Here is a tiny trained network, its code and every weight. The questions are about switching its units off for an input and a class, where a switched-off unit gives its printed mean instead of its output.

import numpy as np


def w(rows, s, z=0):
    codes = np.array(rows[::2]) - 128.0
    scale = np.full(codes.shape[1], s)
    scale[-1] = z or s
    return codes * scale


def f(y):
    return y / 2 * (1 + np.tanh(0.7978845608 * (y + 0.044715 * y**3)))


def log_softmax(a):
    a = a - a.max(-1, keepdims=True)
    return a - np.log(np.exp(a).sum(-1, keepdims=True))


def net(x, mask):
    res = np.array(x, float).reshape(1, 3) / 4 @ E
    y = f(res @ A[0][:, :-1].T + A[0][:, -1])
    res = res + np.where(mask, y, B[0][:, -1]) @ B[0][:, :-1]
    return log_softmax(res[-1] @ U[:, :-1].T + U[:, -1])


A, B = {}, {}
E = w([
[225,133,7,109,182],'x0',
[80,146,31,239,99],'x1',
[95,245,151,105,197],'x2',
],0.012)
A[0] = w([
[95,254,155,120,200,64],'neuron 1',
[224,100,117,148,77,102],'neuron 2',
[164,178,164,111,129,122],'neuron 3',
[175,97,191,85,173,156],'neuron 4',
[49,123,145,117,94,91],'neuron 5',
[130,199,96,105,190,61],'neuron 6',
[154,136,82,112,188,90],'neuron 7',
[171,130,175,76,124,174],'neuron 8',
[100,210,125,98,134,53],'neuron 9',
[63,157,197,142,99,107],'neuron 10',
[112,126,101,190,110,166],'neuron 11',
[74,149,92,224,131,164],'neuron 12',
[78,154,80,154,108,153],'neuron 13',
[171,56,139,145,61,4],'neuron 14',
[167,147,155,114,112,130],'neuron 15',
[109,106,82,180,82,128],'neuron 16',
[110,204,139,104,146,62],'neuron 17',
[75,200,110,133,172,88],'neuron 18',
[132,178,100,222,98,149],'neuron 19',
[152,31,123,163,85,22],'neuron 20',
[84,137,171,168,111,115],'neuron 21',
[152,109,176,88,167,147],'neuron 22',
[128,175,136,80,125,123],'neuron 23',
[144,75,135,42,86,125],'neuron 24',
[196,126,82,152,196,149],'neuron 25',
[164,156,88,112,135,93],'neuron 26',
[67,109,184,178,145,118],'neuron 27',
[112,168,156,125,179,80],'neuron 28',
[87,119,182,105,83,153],'neuron 29',
],0.014,0.003)
B[0] = w([
[66,124,144,150,46,249],'neuron 1',
[40,120,72,60,69,191],'neuron 2',
[169,171,133,182,91,177],'neuron 3',
[172,168,149,246,191,227],'neuron 4',
[54,101,71,52,167,185],'neuron 5',
[83,99,127,67,56,208],'neuron 6',
[92,57,80,1,166,199],'neuron 7',
[197,164,177,240,248,211],'neuron 8',
[113,128,145,133,48,185],'neuron 9',
[79,96,70,55,171,218],'neuron 10',
[145,158,180,199,158,191],'neuron 11',
[207,134,171,225,189,224],'neuron 12',
[161,193,131,184,186,188],'neuron 13',
[84,160,140,90,6,196],'neuron 14',
[152,175,119,151,150,156],'neuron 15',
[143,207,105,166,123,204],'neuron 16',
[126,178,151,91,49,188],'neuron 17',
[145,134,139,183,10,194],'neuron 18',
[244,205,174,215,190,210],'neuron 19',
[75,164,183,103,28,208],'neuron 20',
[62,84,76,44,191,186],'neuron 21',
[229,146,211,192,182,205],'neuron 22',
[157,140,133,141,109,175],'neuron 23',
[163,205,216,207,91,198],'neuron 24',
[27,44,28,71,219,225],'neuron 25',
[79,98,83,51,163,180],'neuron 26',
[98,81,38,42,187,197],'neuron 27',
[136,173,141,96,104,179],'neuron 28',
[86,70,70,87,178,203],'neuron 29',
],0.0068,0.015)
U = w([
[156,147,161,177,203,245],'0',
[72,54,94,33,206,126],'1',
[89,131,155,105,4,3],'2',
],0.016,0.0017)

Each question gives the input, the list of numbers given to net, and the class t.
The units are the neurons (one row each of A and B). Each row of codes is followed by its name. A weight is (code - 128) times the scale printed after its matrix; where a second scale follows, it is the last column's (A, B and U).
mask holds one flag per neuron, in row order. A switched-off neuron (its flag False) gives its mean, the last column of its row in B, instead of its output. The means were averaged over made-up inputs and are rounded, as every weight is.
A unit's drop is (log p(t) with every unit on - log p(t) with that unit switched off) / (log p(t) with every unit on - log p(t) with every unit switched off).
The circuit of an input: a set's keep is (log p(t) with only the set's units on - log p(t) with every unit switched off) / (log p(t) with every unit on - log p(t) with every unit switched off). Starting from the 12 units with the biggest drops (on a tie, the unit counted first), units are removed one at a time, each time the one whose removal leaves the highest keep (on an exact tie, the one counted first), for as long as the keep stays at least 0.8.
circuit, biggest first: the units of the circuit, biggest drop first
k most important neurons: the k neurons with the biggest drops, biggest first
drop of u: that unit's drop, to one decimal
input [6,-7,8], class 2: circuit, biggest first => neuron 1
input [-7,-8,-5], class 0: 3 most important neurons => neuron 24; neuron 4; neuron 8
input [-3,-6,-6], class 0: 2 most important neurons => neuron 8; neuron 4
input [-7,-6,-5], class 1: 3 most important neurons => neuron 29; neuron 10; neuron 27
input [8,-8,-5], class 0: 4 most important neurons => neuron 24; neuron 4; neuron 8; neuron 22
input [1,4,-6], class 2: 2 most important neurons => neuron 20; neuron 14
input [6,-4,-7], class 2: 2 most important neurons => neuron 24; neuron 14
input [-5,7,-6], class 0: 2 most important neurons => neuron 12; neuron 19
input [-8,-6,2], class 1: 2 most important neurons => neuron 10; neuron 29
input [2,-8,-7], class 0: 2 most important neurons => neuron 8; neuron 4
input [-1,6,-6], class 0: 2 most important neurons => neuron 12; neuron 19
input [-1,-3,4], class 2: drop of neuron 1 => 0.3
input [7,5,-3], class 1: drop of neuron 25 => 0.8
input [5,3,-4], class 1: circuit, biggest first => neuron 25
input [4,1,-5], class 2: drop of neuron 29 => 0.1
input [4,-3,2], class 1: drop of neuron 19 => 0.3
